Below is a small trained network, with its code and all its weights. Each question gives an input and a class and asks what happens when units are switched off, that is, made to give their printed mean instead of their output.

import numpy as np


def w(rows, s, z=0):
    codes = np.array(rows[::2]) - 128.0
    scale = np.full(codes.shape[1], s)
    scale[-1] = z or s
    return codes * scale


def norm(h):
    return h / np.sqrt((h * h).mean(-1, keepdims=True) + 1e-5)


def f(y):
    return y / 2 * (1 + np.tanh(0.7978845608 * (y + 0.044715 * y**3)))


def log_softmax(a):
    a = a - a.max(-1, keepdims=True)
    return a - np.log(np.exp(a).sum(-1, keepdims=True))


def net(x, mask):
    res = np.array(x, float).reshape(1, 7) / 4 @ E
    u = 0
    for l in range(2):
        y = f(norm(res) @ A[l][:, :-1].T + A[l][:, -1])
        res = res + np.where(mask[u : u + 14], y, B[l][:, -1]) @ B[l][:, :-1]
        u += 14
    return log_softmax(norm(res)[-1] @ U[:, :-1].T + U[:, -1])


A, B = {}, {}
E = w([
[126,134,122],'x0',
[121,70,53],'x1',
[251,84,134],'x2',
[112,99,151],'x3',
[143,160,108],'x4',
[120,110,135],'x5',
[134,144,122],'x6',
],0.012)
A[0] = w([
[131,144,45,107],'L0N1',
[112,97,98,194],'L0N2',
[189,183,95,151],'L0N3',
[116,108,91,76],'L0N4',
[48,130,127,119],'L0N5',
[109,156,174,130],'L0N6',
[114,94,56,71],'L0N7',
[9,150,125,73],'L0N8',
[139,166,133,177],'L0N9',
[116,109,59,66],'L0N10',
[77,100,58,2],'L0N11',
[131,190,128,104],'L0N12',
[24,173,180,117],'L0N13',
[128,107,120,215],'L0N14',
],0.016,0.0069)
B[0] = w([
[45,163,151,152],'L0N1',
[81,197,98,174],'L0N2',
[122,206,117,183],'L0N3',
[81,41,206,127],'L0N4',
[140,130,5,196],'L0N5',
[81,77,135,170],'L0N6',
[81,91,255,151],'L0N7',
[141,128,6,230],'L0N8',
[53,208,174,169],'L0N9',
[89,123,204,142],'L0N10',
[191,114,228,144],'L0N11',
[71,35,189,152],'L0N12',
[103,131,69,254],'L0N13',
[94,248,92,179],'L0N14',
],0.007,0.0086)
A[1] = w([
[95,35,110,60],'L1N1',
[92,178,96,206],'L1N2',
[116,120,150,45],'L1N3',
[148,114,254,164],'L1N4',
[143,135,71,66],'L1N5',
[105,128,218,180],'L1N6',
[118,79,22,130],'L1N7',
[107,146,180,116],'L1N8',
[116,161,129,137],'L1N9',
[135,79,195,69],'L1N10',
[119,164,52,169],'L1N11',
[64,162,224,252],'L1N12',
[93,142,100,187],'L1N13',
[222,99,157,248],'L1N14',
],0.015,0.0027)
B[1] = w([
[169,192,187,149],'L1N1',
[198,94,150,246],'L1N2',
[76,130,125,116],'L1N3',
[65,32,111,181],'L1N4',
[132,91,143,168],'L1N5',
[123,79,154,169],'L1N6',
[152,64,238,253],'L1N7',
[96,119,225,148],'L1N8',
[172,144,159,157],'L1N9',
[79,88,131,133],'L1N10',
[156,76,188,250],'L1N11',
[199,138,205,221],'L1N12',
[186,118,140,205],'L1N13',
[128,101,1,202],'L1N14',
],0.008,0.0075)
U = w([
[138,162,5,208],'0',
[145,136,133,166],'1',
[134,128,181,3],'2',
],0.014,0.0044)

Each question gives the input, the list of numbers given to net, and the class t.
The units are the neurons (one row each of A and B). Each row of codes is followed by its name. A weight is (code - 128) times the scale printed after its matrix; where a second scale follows, it is the last column's (A, B and U).
mask holds one flag per neuron, layer by layer. A switched-off neuron (its flag False) gives its mean, the last column of its row in B, instead of its output. The means were averaged over made-up inputs and are rounded, as every weight is.
A unit's drop is (log p(t) with every unit on - log p(t) with that unit switched off) / (log p(t) with every unit on - log p(t) with every unit switched off).
The circuit of an input: a set's keep is (log p(t) with only the set's units on - log p(t) with every unit switched off) / (log p(t) with every unit on - log p(t) with every unit switched off). Starting from the 12 units with the biggest drops (on a tie, the unit counted first), units are removed one at a time, each time the one whose removal leaves the highest keep (on an exact tie, the one counted first), for as long as the keep stays at least 0.8.
circuit, biggest first: the units of the circuit, biggest drop first
top k neurons: the k neurons with the biggest drops, biggest first
k most important neurons of layer l: the k neurons of layer l with the biggest drops, biggest first
drop when u is switched off: that unit's drop, to one decimal
input [8,-2,-4,-2,-8,-7,3], class 0: circuit, biggest first => [L0N8]
input [6,-5,-7,8,-4,-5,5], class 0: circuit, biggest first => [L0N8 L0N5]
input [0,-3,7,-1,8,5,-2], class 0: circuit, biggest first => [L1N14 L1N7 L1N12]
input [0,-3,-4,3,-8,-5,0], class 0: circuit, biggest first => [L0N8 L0N5]
input [3,-5,5,5,3,2,0], class 0: circuit, biggest first => [L1N14 L1N7]
input [-4,1,-3,7,3,-3,3], class 0: 3 most important neurons of layer 0 => [L0N8 L0N5 L0N13]
input [2,6,-4,4,0,-7,-1], class 2: circuit, biggest first => [L0N11 L0N7]
input [4,-3,-3,2,3,7,1], class 0: top 4 neurons => [L0N8 L0N13 L0N5 L1N12]
input [-5,4,-5,-5,4,6,8], class 1: 4 most important neurons of layer 0 => [L0N11 L0N7 L0N3 L0N4]
input [5,1,5,8,3,8,4], class 0: drop when L0N8 is switched off => 0.2
input [-1,1,7,8,-4,-1,-1], class 0: drop when L1N14 is switched off => 0.3
input [5,6,4,-2,2,2,0], class 2: drop when L1N11 is switched off => 0.0
input [8,-3,-7,2,-6,-3,3], class 0: drop when L0N5 is switched off => 0.1
input [-5,7,4,4,7,8,-1], class 2: top neuron => [L0N2]
